Below are the code and all the weights of a small trained network. Each question names an input and a class and asks about switching units off, where a switched-off unit gives its printed mean instead of its output.

import numpy as np


def w(rows, s, z=0):
    codes = np.array(rows[::2]) - 128.0
    scale = np.full(codes.shape[1], s)
    scale[-1] = z or s
    return codes * scale


def norm(h):
    return h / np.sqrt((h * h).mean(-1, keepdims=True) + 1e-5)


def f(y):
    return np.maximum(y, 0)


def log_softmax(a):
    a = a - a.max(-1, keepdims=True)
    return a - np.log(np.exp(a).sum(-1, keepdims=True))


def net(x, mask):
    res = np.array(x, float).reshape(1, 8) / 4 @ E
    u = 0
    for l in range(3):
        y = f(norm(res) @ A[l][:, :-1].T + A[l][:, -1])
        res = res + np.where(mask[u : u + 3], y, B[l][:, -1]) @ B[l][:, :-1]
        u += 3
    return log_softmax(norm(res)[-1] @ U[:, :-1].T + U[:, -1])


A, B = {}, {}
E = w([
[235,65,105,107,18,161,144],'x0',
[154,200,118,113,143,60,144],'x1',
[127,140,188,107,86,56,1],'x2',
[72,153,56,57,118,175,90],'x3',
[121,99,25,204,217,130,61],'x4',
[22,101,126,131,92,99,141],'x5',
[76,20,130,118,91,89,55],'x6',
[217,133,152,146,156,141,197],'x7',
],0.0064)
A[0] = w([
[134,117,180,201,179,133,163,53],'0.n1',
[3,103,188,94,144,40,60,1],'0.n2',
[172,10,170,180,82,89,42,39],'0.n3',
],0.0066,0.00098)
B[0] = w([
[162,176,112,158,151,140,75,184],'0.n1',
[26,112,55,9,158,150,114,255],'0.n2',
[123,48,184,184,131,75,178,226],'0.n3',
],0.011,0.0049)
A[1] = w([
[140,154,193,40,82,151,151,40],'1.n1',
[133,83,92,135,105,122,203,20],'1.n2',
[144,131,2,116,109,146,78,253],'1.n3',
],0.0099,0.003)
B[1] = w([
[167,214,34,146,112,228,120,201],'1.n1',
[128,92,101,145,2,157,85,175],'1.n2',
[31,107,210,97,167,68,100,255],'1.n3',
],0.009,0.0057)
A[2] = w([
[177,147,155,80,70,109,127,126],'2.n1',
[174,132,177,63,44,95,88,1],'2.n2',
[154,73,2,150,176,151,174,113],'2.n3',
],0.0094,0.0028)
B[2] = w([
[85,229,80,75,163,148,46,244],'2.n1',
[136,171,150,132,254,42,66,216],'2.n2',
[36,137,170,47,118,127,133,252],'2.n3',
],0.0099,0.0024)
U = w([
[154,6,172,160,90,106,128,64],'0',
[63,110,123,79,191,105,108,254],'1',
[208,172,166,173,226,109,178,33],'2',
[184,161,94,108,78,186,139,20],'3',
],0.016,0.0031)

Each question gives the input, the list of numbers given to net, and the class t.
The units are the neurons (one row each of A and B). Each row of codes is followed by its name. A weight is (code - 128) times the scale printed after its matrix; where a second scale follows, it is the last column's (A, B and U).
mask holds one flag per neuron, layer by layer. A switched-off neuron (its flag False) gives its mean, the last column of its row in B, instead of its output. The means were averaged over made-up inputs and are rounded, as every weight is.
A unit's drop is (log p(t) with every unit on - log p(t) with that unit switched off) / (log p(t) with every unit on - log p(t) with every unit switched off).
The circuit of an input: a set's keep is (log p(t) with only the set's units on - log p(t) with every unit switched off) / (log p(t) with every unit on - log p(t) with every unit switched off). Starting from all 9 units, units are removed one at a time, each time the one whose removal leaves the highest keep (on an exact tie, the one counted first), for as long as the keep stays at least 0.8.
circuit, biggest first: the units of the circuit, biggest drop first
top k neurons: the k neurons with the biggest drops, biggest first
k most important neurons of layer l: the k neurons of layer l with the biggest drops, biggest first
input [-2,-1,2,2,2,6,-4,6], class 2: circuit, biggest first	[0.n2, 1.n3]
input [4,4,-6,-3,0,2,-1,2], class 3: top 2 neurons	[0.n2, 1.n2]
input [6,-3,3,2,-2,5,-5,-4], class 3: circuit, biggest first	[1.n1]
input [4,1,-6,-1,2,-4,5,6], class 0: circuit, biggest first	[1.n2, 1.n1]
input [8,-4,-1,3,7,2,5,-7], class 0: circuit, biggest first	[0.n3, 0.n2]
input [-2,-5,4,-4,-1,-7,1,4], class 0: top 3 neurons	[0.n3, 1.n1, 2.n2]
input [6,0,-5,-8,-8,-7,7,3], class 3: top 2 neurons	[1.n3, 2.n1]
input [0,1,-3,-3,-4,8,-6,4], class 3: circuit, biggest first	[1.n3, 1.n2]
input [-7,3,-4,3,-3,-4,5,6], class 2: 2 most important neurons of layer 0	[0.n2, 0.n1]
input [-1,7,5,-1,-6,-8,2,2], class 2: 2 most important neurons of layer 2	[2.n2, 2.n3]
input [2,-4,-6,-6,-2,-8,-1,-5], class 3: top 3 neurons	[0.n2, 1.n3, 2.n2]
input [7,1,-3,-3,4,4,-5,-8], class 0: 2 most important neurons of layer 0	[0.n2, 0.n1]
input [3,8,5,2,2,8,-7,7], class 2: top 2 neurons	[0.n2, 2.n3]
input [2,-8,5,5,-2,-1,-6,-3], class 3: top 4 neurons	[1.n1, 0.n2, 0.n1, 2.n3]
input [4,-2,3,-7,-5,-7,-1,0], class 2: circuit, biggest first	[2.n2]
input [-5,-2,-8,-8,1,5,-7,-5], class 2: top 2 neurons	[0.n2, 0.n1]
input [8,5,-2,-5,-7,-1,3,1], class 3: top 3 neurons	[1.n1, 1.n3, 2.n1]
input [-6,6,1,-1,1,-6,-7,-7], class 2: 2 most important neurons of layer 2	[2.n3, 2.n1]
input [6,0,-3,-2,4,3,-4,-3], class 0: top 2 neurons	[0.n2, 1.n2]
input [-6,-1,-6,-8,0,-4,2,-2], class 2: circuit, biggest first	[0.n2]
input [-1,-2,4,7,-3,-2,-7,3], class 3: top 2 neurons	[1.n1, 0.n2]
input [2,4,4,4,-6,2,-4,-1], class 3: 2 most important neurons of layer 1	[1.n1, 1.n3]
